Below is a small trained network, with its code and all its weights. Each question gives an input and a class and asks what happens when units are switched off, that is, made to give their printed mean instead of their output.

import numpy as np


def w(rows, s, z=0):
    codes = np.array(rows[::2]) - 128.0
    scale = np.full(codes.shape[1], s)
    scale[-1] = z or s
    return codes * scale


def f(y):
    return np.maximum(y, 0)


def log_softmax(a):
    a = a - a.max(-1, keepdims=True)
    return a - np.log(np.exp(a).sum(-1, keepdims=True))


def net(x, mask):
    res = np.array(x, float).reshape(1, 7) / 4 @ E
    y = f(res @ A[0][:, :-1].T + A[0][:, -1])
    res = res + np.where(mask, y, B[0][:, -1]) @ B[0][:, :-1]
    return log_softmax(res[-1] @ U[:, :-1].T + U[:, -1])


A, B = {}, {}
E = w([
[116,146,206,200],'x0',
[34,206,156,144],'x1',
[135,208,126,138],'x2',
[35,25,114,152],'x3',
[108,205,1,141],'x4',
[147,167,65,97],'x5',
[197,76,109,189],'x6',
],0.0078)
A[0] = w([
[124,59,149,166,104],'N1',
[94,55,170,137,172],'N2',
[148,118,191,81,167],'N3',
[74,164,100,164,199],'N4',
[107,61,148,129,144],'N5',
[36,6,180,179,182],'N6',
[157,105,111,129,72],'N7',
[156,37,121,93,106],'N8',
[176,117,93,56,125],'N9',
[143,125,184,89,136],'N10',
[149,152,199,80,129],'N11',
[134,153,74,88,170],'N12',
[153,116,123,100,92],'N13',
[101,242,104,125,129],'N14',
[165,85,109,132,132],'N15',
[176,126,66,176,173],'N16',
[206,176,113,180,188],'N17',
[161,128,142,66,217],'N18',
[152,135,190,70,112],'N19',
[133,178,154,110,254],'N20',
[60,124,52,61,183],'N21',
],0.014,0.0051)
B[0] = w([
[35,137,173,151,177],'N1',
[75,233,180,154,199],'N2',
[69,21,227,170,172],'N3',
[203,134,81,92,192],'N4',
[90,213,128,121,179],'N5',
[65,242,134,81,253],'N6',
[102,157,117,140,144],'N7',
[75,170,148,137,183],'N8',
[159,109,134,94,178],'N9',
[124,56,206,201,162],'N10',
[158,74,119,209,169],'N11',
[175,70,98,149,187],'N12',
[136,148,132,103,142],'N13',
[160,117,1,86,212],'N14',
[91,162,166,105,164],'N15',
[173,137,197,151,186],'N16',
[149,193,174,222,191],'N17',
[198,130,181,189,172],'N18',
[142,88,164,176,163],'N19',
[238,162,45,201,185],'N20',
[206,91,126,62,210],'N21',
],0.0068,0.015)
U = w([
[101,213,167,140,11],'0',
[19,54,107,150,1],'1',
[143,63,139,71,183],'2',
[8,164,213,138,188],'3',
[135,185,73,146,239],'4',
[139,97,186,185,115],'5',
],0.014,0.004)

Each question gives the input, the list of numbers given to net, and the class t.
The units are the neurons (one row each of A and B). Each row of codes is followed by its name. A weight is (code - 128) times the scale printed after its matrix; where a second scale follows, it is the last column's (A, B and U).
mask holds one flag per neuron, in row order. A switched-off neuron (its flag False) gives its mean, the last column of its row in B, instead of its output. The means were averaged over made-up inputs and are rounded, as every weight is.
A unit's drop is (log p(t) with every unit on - log p(t) with that unit switched off) / (log p(t) with every unit on - log p(t) with every unit switched off).
The circuit of an input: a set's keep is (log p(t) with only the set's units on - log p(t) with every unit switched off) / (log p(t) with every unit on - log p(t) with every unit switched off). Starting from the 12 units with the biggest drops (on a tie, the unit counted first), units are removed one at a time, each time the one whose removal leaves the highest keep (on an exact tie, the one counted first), for as long as the keep stays at least 0.8.
circuit, biggest first: the units of the circuit, biggest drop first
unit that matters most: the unit with the biggest drop
k most important neurons: the k neurons with the biggest drops, biggest first
drop of u: that unit's drop, to one decimal
input [-2,-6,-3,-1,0,5,2], class 5: circuit, biggest first -> (N6 N14)
input [-1,-2,-5,1,3,4,4], class 2: circuit, biggest first -> (N6 N2)
input [5,5,6,7,1,-2,-2], class 0: 3 most important neurons -> (N4 N6 N3)
input [-7,3,-5,-5,-1,-5,0], class 2: 2 most important neurons -> (N17 N2)
input [-6,-6,-7,8,8,6,3], class 2: circuit, biggest first -> (N21)
input [2,-6,-1,-4,5,4,6], class 5: circuit, biggest first -> (N6 N16)
input [-3,5,7,-7,-3,-6,0], class 5: circuit, biggest first -> (N6 N11)
input [-4,-2,3,4,7,2,0], class 2: 2 most important neurons -> (N21 N6)
input [2,-4,0,1,0,6,5], class 5: 3 most important neurons -> (N6 N2 N14)
input [4,-2,6,-3,0,-1,-2], class 4: drop of N20 -> 0.3
input [-8,4,1,6,-4,7,-1], class 2: drop of N21 -> 0.4
input [0,4,-4,3,4,2,-7], class 4: drop of N3 -> 0.3
input [3,0,3,-1,-4,-2,3], class 3: drop of N21 -> 0.2
input [-7,-2,4,2,4,3,-5], class 2: unit that matters most -> N21
